Here is a tiny trained network, its code and every weight. The questions are about switching its units off for an input and a target symbol, where a switched-off unit gives its printed mean instead of its output.

import numpy as np


def w(rows, s, z=0):
    codes = np.array(rows[::2]) - 128.0
    scale = np.full(codes.shape[1], s)
    scale[-1] = z or s
    return codes * scale


def norm(h):
    return h / np.sqrt((h * h).mean(-1, keepdims=True) + 1e-5)


def f(y):
    return y / 2 * (1 + np.tanh(0.7978845608 * (y + 0.044715 * y**3)))


def softmax(a):
    e = np.exp(a - a.max(-1, keepdims=True))
    return e / e.sum(-1, keepdims=True)


def log_softmax(a):
    a = a - a.max(-1, keepdims=True)
    return a - np.log(np.exp(a).sum(-1, keepdims=True))


def net(x, mask):
    ids = ['ΔΣαβελτφ'.index(c) for c in x.split()]
    T = len(ids)
    res = E[ids] + P[:T]
    r = norm(res)
    for j in range(2):
        rows = slice(2 * j, 2 * j + 2)
        q, k, v = (r @ M[0][rows].T for M in (Q, K, V))
        z = softmax(np.where(np.tri(T) > 0, q @ k.T / 2**0.5, -1e9)) @ v
        o = O[0][rows]
        res = res + np.where(mask[j], z, o[:, -1]) @ o[:, :-1]
    y = f(norm(res) @ A[0][:, :-1].T + A[0][:, -1])
    res = res + np.where(mask[2:14], y, B[0][:, -1]) @ B[0][:, :-1]
    return log_softmax(norm(res)[-1] @ U[:, :-1].T + U[:, -1])


Q, K, V, O, A, B = {}, {}, {}, {}, {}, {}
E = w([
[145,108,119],'Δ',
[107,117,93],'Σ',
[152,248,145],'α',
[117,125,106],'β',
[114,116,91],'ε',
[112,116,89],'λ',
[120,128,116],'τ',
[110,117,92],'φ',
],0.012)
P = w([
[74,169,160],'0',
[35,108,3],'1',
[44,112,17],'2',
[84,108,45],'3',
[103,109,53],'4',
[128,131,111],'5',
[135,117,98],'6',
[143,109,93],'7',
[151,108,96],'8',
[154,105,94],'9',
[157,104,96],'10',
[160,98,92],'11',
[168,92,82],'12',
],0.0044)
Q[0] = w([
[124,67,23],'H0',
[47,131,54],'H0',
[3,103,31],'H1',
[2,153,46],'H1',
],0.008)
K[0] = w([
[89,148,173],'H0',
[96,188,116],'H0',
[91,58,175],'H1',
[90,11,130],'H1',
],0.011)
V[0] = w([
[205,253,131],'H0',
[84,186,187],'H0',
[129,83,26],'H1',
[140,205,185],'H1',
],0.0072)
O[0] = w([
[243,229,71,81],'H0',
[70,211,70,107],'H0',
[146,224,201,255],'H1',
[176,49,2,22],'H1',
],0.006,0.0049)
A[0] = w([
[151,157,179,146],'N0',
[255,36,97,170],'N1',
[206,27,129,176],'N2',
[139,162,109,58],'N3',
[194,201,108,112],'N4',
[123,137,69,18],'N5',
[118,209,166,153],'N6',
[130,203,179,203],'N7',
[175,123,201,81],'N8',
[120,97,71,254],'N9',
[86,35,136,171],'N10',
[103,87,135,100],'N11',
],0.0089,0.0051)
B[0] = w([
[96,114,129,173],'N0',
[254,146,111,154],'N1',
[249,128,66,151],'N2',
[49,128,167,119],'N3',
[146,20,226,170],'N4',
[37,121,93,109],'N5',
[137,97,71,225],'N6',
[170,100,61,255],'N7',
[50,187,32,137],'N8',
[207,179,110,160],'N9',
[196,95,171,165],'N10',
[161,119,185,125],'N11',
],0.0081,0.0072)
U = w([
[71,153,143,97],'Δ',
[92,157,147,4],'Σ',
[129,254,14,119],'α',
[121,168,39,33],'β',
[113,88,123,195],'ε',
[157,41,251,245],'λ',
[225,209,180,104],'τ',
[60,120,138,120],'φ',
],0.0068,0.0028)

Each question gives the input, a string of symbols that net reads in full, and the target symbol t.
The units are the heads (2 rows each of Q, K, V and O) and the neurons (one row each of A and B). Each row of codes is followed by its name. A weight is (code - 128) times the scale printed after its matrix; where a second scale follows, it is the last column's (O, A, B and U).
mask holds one flag per unit, heads first, then neurons. A switched-off unit (its flag False) gives its mean, the last column of its rows in O or B, instead of its output. The means were averaged over made-up inputs and are rounded, as every weight is.
A unit's drop is (log p(t) with every unit on - log p(t) with that unit switched off) / (log p(t) with every unit on - log p(t) with every unit switched off).
The circuit of an input: a set's keep is (log p(t) with only the set's units on - log p(t) with every unit switched off) / (log p(t) with every unit on - log p(t) with every unit switched off). Starting from the 12 units with the biggest drops (on a tie, the unit counted first), units are removed one at a time, each time the one whose removal leaves the highest keep (on an exact tie, the one counted first), for as long as the keep stays at least 0.8.
units of the circuit, in order: the units of the circuit, biggest drop first
unit that matters most: the unit with the biggest drop
top k neurons: the k neurons with the biggest drops, biggest first
heads that matter: for each layer, one digit per head in row order, 1 if its drop is at least 0.15 and else 0, layers parted by /
drop of u: that unit's drop, to one decimal
input φ τ α λ ε ε Δ, target α: units of the circuit, in order	[N8 N4]
input Δ β ε Δ β, target λ: units of the circuit, in order	[H0 N7]
input λ Δ Δ Σ α β, target α: unit that matters most	H1
input τ Δ Σ β Δ β, target α: top 2 neurons	[N7 N4]
input Δ Δ Δ λ, target λ: units of the circuit, in order	[H0 N10]
input Δ τ λ β α Δ ε β Σ, target α: top 2 neurons	[N4 N10]
input λ Δ Δ φ Δ ε Δ α τ, target α: top 3 neurons	[N7 N10 N8]
input τ Δ Δ, target α: heads that matter	10
input Δ λ Δ β α α φ α Δ α, target λ: top 2 neurons	[N4 N2]
input Δ λ Δ τ α Δ α ε α Δ α, target λ: drop of N4	1.1
input Δ λ Σ, target λ: drop of N6	0.1
input α λ λ ε Δ Δ φ τ, target α: drop of N8	0.1
